Here is a tiny trained network, its code and every weight. The questions are about switching its units off for an input and a class, where a switched-off unit gives its printed mean instead of its output.

import numpy as np


def w(rows, s, z=0):
    codes = np.array(rows[::2]) - 128.0
    scale = np.full(codes.shape[1], s)
    scale[-1] = z or s
    return codes * scale


def norm(h):
    return h / np.sqrt((h * h).mean(-1, keepdims=True) + 1e-5)


def f(y):
    return y / 2 * (1 + np.tanh(0.7978845608 * (y + 0.044715 * y**3)))


def log_softmax(a):
    a = a - a.max(-1, keepdims=True)
    return a - np.log(np.exp(a).sum(-1, keepdims=True))


def net(x, mask):
    res = np.array(x, float).reshape(1, 5) / 4 @ E
    u = 0
    for l in range(2):
        y = f(norm(res) @ A[l][:, :-1].T + A[l][:, -1])
        res = res + np.where(mask[u : u + 5], y, B[l][:, -1]) @ B[l][:, :-1]
        u += 5
    return log_softmax(norm(res)[-1] @ U[:, :-1].T + U[:, -1])


A, B = {}, {}
E = w([
[15,118,101],'x0',
[143,164,84],'x1',
[231,142,98],'x2',
[151,4,97],'x3',
[183,195,172],'x4',
],0.0023)
A[0] = w([
[1,246,211,85],'0.n0',
[163,117,171,251],'0.n1',
[181,233,157,98],'0.n2',
[12,68,41,53],'0.n3',
[26,73,224,179],'0.n4',
],0.0049,0.0014)
B[0] = w([
[217,104,158,252],'0.n0',
[91,61,169,182],'0.n1',
[21,133,84,183],'0.n2',
[2,97,114,208],'0.n3',
[126,176,202,218],'0.n4',
],0.0046,0.0023)
A[1] = w([
[113,122,113,2],'1.n0',
[205,222,138,43],'1.n1',
[108,254,94,94],'1.n2',
[77,201,151,169],'1.n3',
[176,83,101,34],'1.n4',
],0.0063,0.00084)
B[1] = w([
[68,92,81,92],'1.n0',
[36,154,4,254],'1.n1',
[200,185,87,250],'1.n2',
[199,88,62,255],'1.n3',
[178,28,190,137],'1.n4',
],0.0038,0.0013)
U = w([
[118,188,249,22],'0',
[158,201,37,247],'1',
[144,67,210,5],'2',
[225,10,120,64],'3',
[13,61,119,207],'4',
],0.012,0.0024)

Each question gives the input, the list of numbers given to net, and the class t.
The units are the neurons (one row each of A and B). Each row of codes is followed by its name. A weight is (code - 128) times the scale printed after its matrix; where a second scale follows, it is the last column's (A, B and U).
mask holds one flag per neuron, layer by layer. A switched-off neuron (its flag False) gives its mean, the last column of its row in B, instead of its output. The means were averaged over made-up inputs and are rounded, as every weight is.
A unit's drop is (log p(t) with every unit on - log p(t) with that unit switched off) / (log p(t) with every unit on - log p(t) with every unit switched off).
The circuit of an input: a set's keep is (log p(t) with only the set's units on - log p(t) with every unit switched off) / (log p(t) with every unit on - log p(t) with every unit switched off). Starting from all 10 units, units are removed one at a time, each time the one whose removal leaves the highest keep (on an exact tie, the one counted first), for as long as the keep stays at least 0.8.
units of the circuit, in order: the units of the circuit, biggest drop first
k most important neurons: the k neurons with the biggest drops, biggest first
k most important neurons of layer l: the k neurons of layer l with the biggest drops, biggest first
drop when u is switched off: that unit's drop, to one decimal
input [-4,0,-8,-7,7], class 1: 2 most important neurons of layer 0 : 0.n2, 0.n3
input [7,-7,-1,1,4], class 2: 3 most important neurons : 0.n0, 1.n1, 0.n2
input [4,-1,-5,-6,7], class 1: units of the circuit, in order : 1.n3, 1.n2
input [-7,1,-6,-4,-7], class 0: most important neuron : 0.n4
input [4,3,-3,3,7], class 0: 2 most important neurons of layer 0 : 0.n4, 0.n0
input [7,-3,-2,-6,7], class 1: 2 most important neurons of layer 1 : 1.n1, 1.n3
input [-4,0,-4,-4,8], class 1: 2 most important neurons : 1.n1, 0.n2
input [8,8,-6,-5,3], class 1: 2 most important neurons of layer 1 : 1.n3, 1.n2
input [8,-4,-6,-5,-1], class 0: 4 most important neurons : 0.n4, 0.n0, 1.n1, 0.n2
input [1,1,-5,-8,-3], class 1: 2 most important neurons : 1.n3, 0.n1
input [-5,1,-3,-8,5], class 1: drop when 1.n1 is switched off : 0.2
input [0,0,-5,1,2], class 0: drop when 0.n4 is switched off : 0.3
input [4,-8,-4,-5,0], class 0: drop when 0.n0 is switched off : 0.1
input [8,-3,-1,1,6], class 0: most important neuron of layer 1 : 1.n4
